Below are the code and all the weights of a small trained network. Each question names an input and a class and asks about switching units off, where a switched-off unit gives its printed mean instead of its output.

import numpy as np


def w(rows, s, z=0):
    codes = np.array(rows[::2]) - 128.0
    scale = np.full(codes.shape[1], s)
    scale[-1] = z or s
    return codes * scale


def f(y):
    return y / 2 * (1 + np.tanh(0.7978845608 * (y + 0.044715 * y**3)))


def log_softmax(a):
    a = a - a.max(-1, keepdims=True)
    return a - np.log(np.exp(a).sum(-1, keepdims=True))


def net(x, mask):
    res = np.array(x, float).reshape(1, 3) / 4 @ E
    y = f(res @ A[0][:, :-1].T + A[0][:, -1])
    res = res + np.where(mask, y, B[0][:, -1]) @ B[0][:, :-1]
    return log_softmax(res[-1] @ U[:, :-1].T + U[:, -1])


A, B = {}, {}
E = w([
[92,134,80,164,247,205,216,107,98,130],'x0',
[114,145,69,127,144,142,35,216,125,196],'x1',
[82,151,127,153,76,107,252,196,107,153],'x2',
],0.012)
A[0] = w([
[126,130,116,128,204,115,142,122,124,131,107],'neuron 1',
[115,151,104,125,84,121,182,163,136,142,97],'neuron 2',
[124,135,118,140,127,121,105,126,112,128,206],'neuron 3',
[133,159,156,126,111,124,158,62,132,122,78],'neuron 4',
[112,126,138,137,90,123,217,242,120,156,122],'neuron 5',
[105,140,86,144,192,144,76,249,132,168,91],'neuron 6',
[137,118,101,134,118,139,98,184,130,129,137],'neuron 7',
[121,125,121,138,168,139,48,77,146,94,121],'neuron 8',
[142,86,125,130,106,140,171,46,131,98,102],'neuron 9',
[142,133,145,144,37,116,85,114,126,110,84],'neuron 10',
[146,130,118,104,133,148,118,163,116,173,91],'neuron 11',
[119,137,158,121,114,114,170,90,130,116,128],'neuron 12',
[137,126,148,117,184,123,80,85,111,146,153],'neuron 13',
[124,130,126,113,139,130,113,160,125,151,246],'neuron 14',
[135,128,135,122,162,140,61,59,124,137,87],'neuron 15',
[127,134,120,108,118,99,109,139,127,148,91],'neuron 16',
[110,138,112,144,154,147,141,119,127,118,83],'neuron 17',
[136,129,131,143,111,134,147,97,132,95,234],'neuron 18',
[128,128,145,126,40,110,91,151,142,127,152],'neuron 19',
[148,125,141,128,202,168,148,136,124,139,103],'neuron 20',
[109,136,80,148,223,153,172,140,133,133,146],'neuron 21',
],0.015,0.012)
B[0] = w([
[108,106,144,87,84,121,148,164,112,129,172],'neuron 1',
[141,114,74,126,116,129,109,156,113,63,187],'neuron 2',
[147,135,115,153,168,140,128,114,156,182,171],'neuron 3',
[98,132,159,144,137,91,121,100,89,64,164],'neuron 4',
[164,123,50,198,89,170,125,166,161,78,253],'neuron 5',
[99,129,206,168,165,74,113,85,83,46,238],'neuron 6',
[116,141,167,131,146,102,129,88,105,98,176],'neuron 7',
[133,111,65,178,90,168,122,160,140,88,192],'neuron 8',
[112,123,179,175,158,89,105,104,104,80,190],'neuron 9',
[90,107,153,56,77,109,166,163,63,133,186],'neuron 10',
[127,134,165,125,125,95,143,121,101,66,155],'neuron 11',
[117,128,167,160,146,112,109,100,119,104,180],'neuron 12',
[159,137,76,167,127,137,146,144,145,125,183],'neuron 13',
[154,148,112,174,200,164,107,57,202,253,206],'neuron 14',
[148,127,87,160,87,131,145,176,129,47,177],'neuron 15',
[104,116,155,101,89,112,139,147,97,82,145],'neuron 16',
[117,110,138,78,89,98,136,144,93,96,153],'neuron 17',
[150,161,123,160,216,144,96,87,170,220,200],'neuron 18',
[117,85,139,63,117,132,150,153,105,194,214],'neuron 19',
[108,116,149,71,65,116,133,157,101,140,183],'neuron 20',
[129,91,134,53,101,125,141,151,111,213,247],'neuron 21',
],0.022,0.019)
U = w([
[188,115,15,173,112,161,118,190,131,57,166],'0',
[77,79,154,49,93,98,156,181,57,216,99],'1',
[87,129,204,168,216,48,93,54,82,58,156],'2',
[182,144,103,139,234,171,102,70,194,252,255],'3',
[105,186,80,90,130,127,122,144,146,58,64],'4',
[164,181,144,79,131,163,146,122,146,95,64],'5',
[138,169,164,94,165,132,115,115,153,73,60],'6',
],0.011,0.0047)

Each question gives the input, the list of numbers given to net, and the class t.
The units are the neurons (one row each of A and B). Each row of codes is followed by its name. A weight is (code - 128) times the scale printed after its matrix; where a second scale follows, it is the last column's (A, B and U).
mask holds one flag per neuron, in row order. A switched-off neuron (its flag False) gives its mean, the last column of its row in B, instead of its output. The means were averaged over made-up inputs and are rounded, as every weight is.
A unit's drop is (log p(t) with every unit on - log p(t) with that unit switched off) / (log p(t) with every unit on - log p(t) with every unit switched off).
The circuit of an input: a set's keep is (log p(t) with only the set's units on - log p(t) with every unit switched off) / (log p(t) with every unit on - log p(t) with every unit switched off). Starting from the 12 units with the biggest drops (on a tie, the unit counted first), units are removed one at a time, each time the one whose removal leaves the highest keep (on an exact tie, the one counted first), for as long as the keep stays at least 0.8.
circuit, biggest first: the units of the circuit, biggest drop first
unit that matters most: the unit with the biggest drop
top k neurons: the k neurons with the biggest drops, biggest first
drop of u: that unit's drop, to one decimal
input [3,1,-2], class 3: unit that matters most : neuron 10
input [-5,-7,8], class 0: top 2 neurons : (neuron 5; neuron 6)
input [-6,-7,4], class 2: top 2 neurons : (neuron 21; neuron 12)
input [-6,5,-5], class 1: top 2 neurons : (neuron 19; neuron 5)
input [-1,-5,-6], class 0: top 2 neurons : (neuron 6; neuron 8)
input [-5,-2,5], class 0: top 3 neurons : (neuron 5; neuron 21; neuron 2)
input [8,8,7], class 1: top 4 neurons : (neuron 21; neuron 20; neuron 1; neuron 9)
input [-3,4,-1], class 2: top 2 neurons : (neuron 21; neuron 18)
input [0,-6,7], class 0: top 2 neurons : (neuron 5; neuron 6)
input [5,8,-6], class 2: top 2 neurons : (neuron 6; neuron 5)
input [7,-7,6], class 1: top 4 neurons : (neuron 21; neuron 6; neuron 20; neuron 1)
input [-1,-7,6], class 2: drop of neuron 15 : 0.3
input [7,0,-4], class 1: drop of neuron 21 : 0.1
input [-2,8,2], class 2: circuit, biggest first : (neuron 6)
input [6,6,-2], class 1: drop of neuron 20 : 1.4
